Here is a tiny trained network, its code and every weight. The questions are about switching its units off for an input and a class, where a switched-off unit gives its printed mean instead of its output.

import numpy as np


def w(rows, s, z=0):
    codes = np.array(rows[::2]) - 128.0
    scale = np.full(codes.shape[1], s)
    scale[-1] = z or s
    return codes * scale


def f(y):
    return np.maximum(y, 0)


def log_softmax(a):
    a = a - a.max(-1, keepdims=True)
    return a - np.log(np.exp(a).sum(-1, keepdims=True))


def net(x, mask):
    res = np.array(x, float).reshape(1, 3) / 4 @ E
    y = f(res @ A[0][:, :-1].T + A[0][:, -1])
    res = res + np.where(mask, y, B[0][:, -1]) @ B[0][:, :-1]
    return log_softmax(res[-1] @ U[:, :-1].T + U[:, -1])


A, B = {}, {}
E = w([
[125,216,40,241,61],'x0',
[194,106,80,225,157],'x1',
[154,241,142,152,4],'x2',
],0.012)
A[0] = w([
[122,80,173,122,172,235],'n0',
[89,116,165,76,126,178],'n1',
[150,178,140,172,42,179],'n2',
[214,130,115,227,131,182],'n3',
[137,96,98,135,174,93],'n4',
[134,133,156,6,110,146],'n5',
[120,108,114,137,143,99],'n6',
[16,171,84,127,148,197],'n7',
[106,179,124,169,55,253],'n8',
[77,88,85,60,175,169],'n9',
],0.017,0.0053)
B[0] = w([
[112,132,127,79,191,219],'n0',
[143,107,215,96,117,198],'n1',
[193,219,89,145,97,253],'n2',
[202,197,99,120,36,236],'n3',
[149,136,68,165,213,172],'n4',
[134,102,181,127,93,220],'n5',
[92,105,93,111,159,146],'n6',
[85,45,145,108,5,180],'n7',
[134,180,57,157,33,251],'n8',
[116,74,120,90,174,220],'n9',
],0.013,0.021)
U = w([
[93,63,138,153,20,26],'0',
[203,216,66,144,58,166],'1',
[121,76,123,107,207,100],'2',
[127,49,254,73,95,250],'3',
[158,135,247,93,54,108],'4',
],0.01,0.0016)

Each question gives the input, the list of numbers given to net, and the class t.
The units are the neurons (one row each of A and B). Each row of codes is followed by its name. A weight is (code - 128) times the scale printed after its matrix; where a second scale follows, it is the last column's (A, B and U).
mask holds one flag per neuron, in row order. A switched-off neuron (its flag False) gives its mean, the last column of its row in B, instead of its output. The means were averaged over made-up inputs and are rounded, as every weight is.
A unit's drop is (log p(t) with every unit on - log p(t) with that unit switched off) / (log p(t) with every unit on - log p(t) with every unit switched off).
The circuit of an input: a set's keep is (log p(t) with only the set's units on - log p(t) with every unit switched off) / (log p(t) with every unit on - log p(t) with every unit switched off). Starting from all 10 units, units are removed one at a time, each time the one whose removal leaves the highest keep (on an exact tie, the one counted first), for as long as the keep stays at least 0.8.
circuit, biggest first: the units of the circuit, biggest drop first
unit that matters most: the unit with the biggest drop
top k neurons: the k neurons with the biggest drops, biggest first
drop of u: that unit's drop, to one decimal
input [-3,-7,4], class 3: unit that matters most : n3
input [0,-1,-1], class 3: circuit, biggest first : [n8, n2]
input [-6,-5,6], class 3: circuit, biggest first : [n3, n2]
input [1,-1,-2], class 2: circuit, biggest first : [n8, n3]
input [-7,-8,7], class 3: circuit, biggest first : [n3, n2]
input [7,-8,-2], class 0: top 2 neurons : [n7, n3]
input [-7,-4,7], class 4: top 2 neurons : [n9, n7]
input [-1,3,-8], class 2: drop of n2 : 0.0
input [-6,8,-5], class 2: drop of n4 : 0.0
input [5,-8,-2], class 0: drop of n7 : 0.1
input [-6,-8,7], class 4: drop of n9 : 0.3
